Below are the code and all the weights of a small trained network. Each question names an input and a target symbol and asks about switching units off, where a switched-off unit gives its printed mean instead of its output.

import numpy as np


def w(rows, s, z=0):
    codes = np.array(rows[::2]) - 128.0
    scale = np.full(codes.shape[1], s)
    scale[-1] = z or s
    return codes * scale


def softmax(a):
    e = np.exp(a - a.max(-1, keepdims=True))
    return e / e.sum(-1, keepdims=True)


def log_softmax(a):
    a = a - a.max(-1, keepdims=True)
    return a - np.log(np.exp(a).sum(-1, keepdims=True))


def net(x, mask):
    ids = ['αβγεηθμπστφω'.index(c) for c in x.split()]
    T = len(ids)
    res = E[ids] + P[:T]
    u = 0
    for l in range(3):
        r = res
        for j in range(3):
            rows = slice(4 * j, 4 * j + 4)
            q, k, v = (r @ M[l][rows].T for M in (Q, K, V))
            z = softmax(np.where(np.tri(T) > 0, q @ k.T / 4**0.5, -1e9)) @ v
            o = O[l][rows]
            res = res + np.where(mask[u + j], z, o[:, -1]) @ o[:, :-1]
        u += 3
    return log_softmax(res[-1] @ U[:, :-1].T + U[:, -1])


Q, K, V, O = {}, {}, {}, {}
E = w([
[91,163,151,155,169],'α',
[169,187,175,178,210],'β',
[169,214,98,214,96],'γ',
[74,187,113,152,114],'ε',
[84,110,59,112,43],'η',
[133,176,142,91,51],'θ',
[155,110,42,200,48],'μ',
[86,91,160,78,144],'π',
[92,96,142,74,61],'σ',
[94,175,74,172,4],'τ',
[139,213,109,219,172],'φ',
[168,93,81,162,177],'ω',
],0.022)
P = w([
[72,180,128,112,140],'0',
[134,134,139,142,67],'1',
[136,93,143,144,63],'2',
[122,88,145,135,70],'3',
[118,61,136,135,50],'4',
[133,101,160,34,197],'5',
[138,42,103,143,2],'6',
],0.0087)
Q[0] = w([
[120,93,128,69,178],'L0H0',
[133,131,93,116,192],'L0H0',
[17,70,191,88,115],'L0H0',
[46,89,64,184,66],'L0H0',
[208,144,125,119,6],'L0H1',
[111,2,151,144,167],'L0H1',
[90,236,81,124,158],'L0H1',
[77,192,218,239,152],'L0H1',
[41,122,237,179,238],'L0H2',
[192,203,233,77,129],'L0H2',
[150,206,238,129,60],'L0H2',
[155,129,140,73,136],'L0H2',
],0.0072)
K[0] = w([
[83,2,69,120,150],'L0H0',
[128,22,71,163,138],'L0H0',
[54,94,45,30,134],'L0H0',
[31,83,75,31,146],'L0H0',
[134,62,123,177,128],'L0H1',
[151,98,108,135,135],'L0H1',
[143,151,118,78,150],'L0H1',
[122,81,92,151,104],'L0H1',
[185,88,205,175,163],'L0H2',
[149,169,178,149,172],'L0H2',
[102,214,134,130,87],'L0H2',
[75,248,105,28,165],'L0H2',
],0.0085)
V[0] = w([
[63,18,120,46,78],'L0H0',
[130,110,87,107,138],'L0H0',
[115,124,194,111,150],'L0H0',
[122,127,43,60,192],'L0H0',
[130,244,77,84,243],'L0H1',
[42,73,80,24,176],'L0H1',
[84,124,105,176,112],'L0H1',
[75,66,84,215,245],'L0H1',
[215,78,126,104,117],'L0H2',
[119,127,171,82,97],'L0H2',
[115,114,127,185,254],'L0H2',
[121,107,170,101,174],'L0H2',
],0.008)
O[0] = w([
[165,120,159,120,153,128],'L0H0',
[123,80,153,106,48,120],'L0H0',
[113,143,209,141,97,83],'L0H0',
[17,139,119,202,176,85],'L0H0',
[70,110,135,252,160,43],'L0H1',
[109,64,160,235,19,48],'L0H1',
[167,3,102,34,254,193],'L0H1',
[116,138,123,137,143,86],'L0H1',
[176,131,216,151,179,104],'L0H2',
[62,214,71,168,77,112],'L0H2',
[159,121,93,161,7,2],'L0H2',
[127,160,145,220,99,23],'L0H2',
],0.0055,0.0094)
Q[1] = w([
[138,151,134,68,91],'L1H0',
[102,135,95,170,83],'L1H0',
[104,59,96,142,62],'L1H0',
[125,134,151,150,150],'L1H0',
[221,74,65,67,217],'L1H1',
[131,83,119,110,212],'L1H1',
[117,121,134,229,134],'L1H1',
[138,2,149,126,166],'L1H1',
[213,135,170,192,179],'L1H2',
[179,186,172,197,175],'L1H2',
[134,93,182,164,183],'L1H2',
[120,240,121,65,38],'L1H2',
],0.0087)
K[1] = w([
[134,170,103,113,87],'L1H0',
[110,163,39,124,94],'L1H0',
[116,104,138,151,73],'L1H0',
[91,140,129,145,111],'L1H0',
[31,155,172,107,121],'L1H1',
[113,171,173,175,165],'L1H1',
[181,102,180,2,116],'L1H1',
[100,148,112,89,148],'L1H1',
[173,166,190,144,152],'L1H2',
[54,198,214,114,193],'L1H2',
[46,134,145,109,100],'L1H2',
[190,174,138,174,118],'L1H2',
],0.0097)
V[1] = w([
[162,111,118,79,163],'L1H0',
[137,181,164,75,247],'L1H0',
[122,147,164,122,123],'L1H0',
[143,70,79,171,93],'L1H0',
[143,113,133,92,80],'L1H1',
[186,145,137,80,129],'L1H1',
[164,91,63,108,198],'L1H1',
[123,89,151,180,89],'L1H1',
[148,105,46,122,116],'L1H2',
[170,156,124,113,126],'L1H2',
[106,155,128,123,163],'L1H2',
[102,112,111,158,150],'L1H2',
],0.012)
O[1] = w([
[38,176,80,214,128,217],'L1H0',
[149,84,136,194,2,186],'L1H0',
[210,119,60,117,170,99],'L1H0',
[75,148,72,125,205,119],'L1H0',
[105,99,134,21,138,108],'L1H1',
[133,32,133,65,51,110],'L1H1',
[82,77,37,114,110,182],'L1H1',
[133,55,122,108,191,67],'L1H1',
[139,153,172,122,209,248],'L1H2',
[119,86,132,116,139,162],'L1H2',
[27,101,100,160,35,126],'L1H2',
[169,134,149,133,193,113],'L1H2',
],0.0056,0.014)
Q[2] = w([
[121,129,177,116,101],'L2H0',
[161,128,143,124,137],'L2H0',
[101,211,166,82,147],'L2H0',
[163,141,117,130,122],'L2H0',
[70,11,163,146,109],'L2H1',
[194,177,130,132,103],'L2H1',
[93,112,160,161,85],'L2H1',
[75,192,202,92,125],'L2H1',
[155,146,128,123,80],'L2H2',
[189,155,133,137,154],'L2H2',
[90,127,100,118,100],'L2H2',
[87,45,138,169,88],'L2H2',
],0.013)
K[2] = w([
[149,147,106,200,89],'L2H0',
[163,98,68,154,115],'L2H0',
[166,203,132,148,104],'L2H0',
[212,123,125,66,153],'L2H0',
[188,83,115,122,140],'L2H1',
[212,150,63,189,152],'L2H1',
[127,132,172,80,2],'L2H1',
[100,190,154,74,106],'L2H1',
[99,136,89,180,223],'L2H2',
[188,109,208,109,158],'L2H2',
[84,130,53,56,106],'L2H2',
[102,89,61,173,82],'L2H2',
],0.0098)
V[2] = w([
[189,91,72,83,105],'L2H0',
[142,146,151,106,186],'L2H0',
[118,138,153,62,121],'L2H0',
[102,198,190,139,90],'L2H0',
[213,123,128,175,73],'L2H1',
[61,121,163,92,131],'L2H1',
[56,255,175,70,105],'L2H1',
[79,168,115,122,80],'L2H1',
[163,62,108,171,123],'L2H2',
[148,176,162,124,108],'L2H2',
[174,147,163,120,33],'L2H2',
[158,65,87,139,138],'L2H2',
],0.0096)
O[2] = w([
[104,181,137,128,193,184],'L2H0',
[116,72,162,125,76,114],'L2H0',
[125,65,88,116,156,148],'L2H0',
[160,69,81,140,90,70],'L2H0',
[122,146,188,61,167,3],'L2H1',
[159,106,100,104,111,143],'L2H1',
[255,60,78,135,140,197],'L2H1',
[184,113,130,220,161,207],'L2H1',
[155,182,155,115,217,55],'L2H2',
[65,123,137,172,83,64],'L2H2',
[141,168,113,104,102,2],'L2H2',
[120,169,140,124,165,139],'L2H2',
],0.0081,0.007)
U = w([
[105,49,172,178,137,188],'α',
[124,120,190,146,106,248],'β',
[117,170,107,134,96,3],'γ',
[105,57,142,179,135,137],'ε',
[63,15,117,140,152,21],'η',
[150,126,148,87,90,139],'θ',
[118,105,120,104,198,146],'μ',
[88,2,208,131,136,160],'π',
[92,45,168,81,102,182],'σ',
[75,104,86,113,82,126],'τ',
[96,110,131,190,133,45],'φ',
[10,52,167,160,123,190],'ω',
],0.0093,0.0031)

Each question gives the input, a string of symbols that net reads in full, and the target symbol t.
The units are the heads (4 rows each of Q, K, V and O). Each row of codes is followed by its name. A weight is (code - 128) times the scale printed after its matrix; where a second scale follows, it is the last column's (O and U).
mask holds one flag per head, layer by layer. A switched-off head (its flag False) gives its mean, the last column of its rows in O, instead of its output. The means were averaged over made-up inputs and are rounded, as every weight is.
A unit's drop is (log p(t) with every unit on - log p(t) with that unit switched off) / (log p(t) with every unit on - log p(t) with every unit switched off).
The circuit of an input: a set's keep is (log p(t) with only the set's units on - log p(t) with every unit switched off) / (log p(t) with every unit on - log p(t) with every unit switched off). Starting from all 9 units, units are removed one at a time, each time the one whose removal leaves the highest keep (on an exact tie, the one counted first), for as long as the keep stays at least 0.8.
circuit, biggest first: the units of the circuit, biggest drop first
unit that matters most: the unit with the biggest drop
heads that matter: for each layer, one digit per head in row order, 1 if its drop is at least 0.15 and else 0, layers parted by /
drop when u is switched off: that unit's drop, to one decimal
input η π ε, target η: heads that matter : 010 / 110 / 111
input μ θ η μ θ, target μ: circuit, biggest first : (L2H0 L1H1 L2H2)
input π ε μ π π μ η, target π: heads that matter : 111 / 110 / 100
input γ α β, target β: circuit, biggest first : (L1H0 L2H1)
input μ θ θ θ β σ, target μ: heads that matter : 011 / 111 / 111
input μ γ μ μ τ τ, target μ: circuit, biggest first : (L1H1 L2H0 L2H2 L0H0)
input γ γ θ α ω τ θ, target γ: heads that matter : 010 / 110 / 101
input ω η ε μ, target ω: circuit, biggest first : (L2H1 L0H2)
input μ ω μ θ ε μ η, target μ: circuit, biggest first : (L2H2 L1H1 L2H0 L0H0)
input φ π ω τ γ φ, target φ: circuit, biggest first : (L0H1 L1H1)
input μ η τ φ θ, target μ: circuit, biggest first : (L1H1 L2H2 L2H0 L0H1)
input μ γ ε γ μ μ, target μ: circuit, biggest first : (L2H0 L0H1 L0H2)
input θ σ μ γ, target θ: unit that matters most : L1H1
input ε σ μ θ φ, target ε: circuit, biggest first : (L2H1 L2H0 L0H0)
input β α μ φ α, target β: circuit, biggest first : (L1H0 L2H1 L2H2)
input η τ μ, target η: heads that matter : 011 / 110 / 011
input τ θ γ, target τ: circuit, biggest first : (L1H1 L2H2 L0H2)
input γ θ τ γ μ, target γ: circuit, biggest first : (L1H0 L0H1 L1H1 L2H0)
input ω η η σ τ, target ω: unit that matters most : L0H1
input ω θ β ε ω, target ω: circuit, biggest first : (L2H1 L0H2)
input μ μ τ τ μ τ μ, target μ: unit that matters most : L2H0
input γ π φ, target γ: heads that matter : 010 / 111 / 101
input η φ ω μ τ β ε, target η: heads that matter : 011 / 110 / 011
input μ μ τ β β τ α, target μ: drop when L0H2 is switched off : 1.6
input η η τ, target η: drop when L1H0 is switched off : 0.6
input ω ω η ω, target ω: drop when L2H0 is switched off : 0.1
input θ τ α, target θ: unit that matters most : L1H0
input τ γ μ μ π φ, target τ: drop when L0H1 is switched off : 0.1
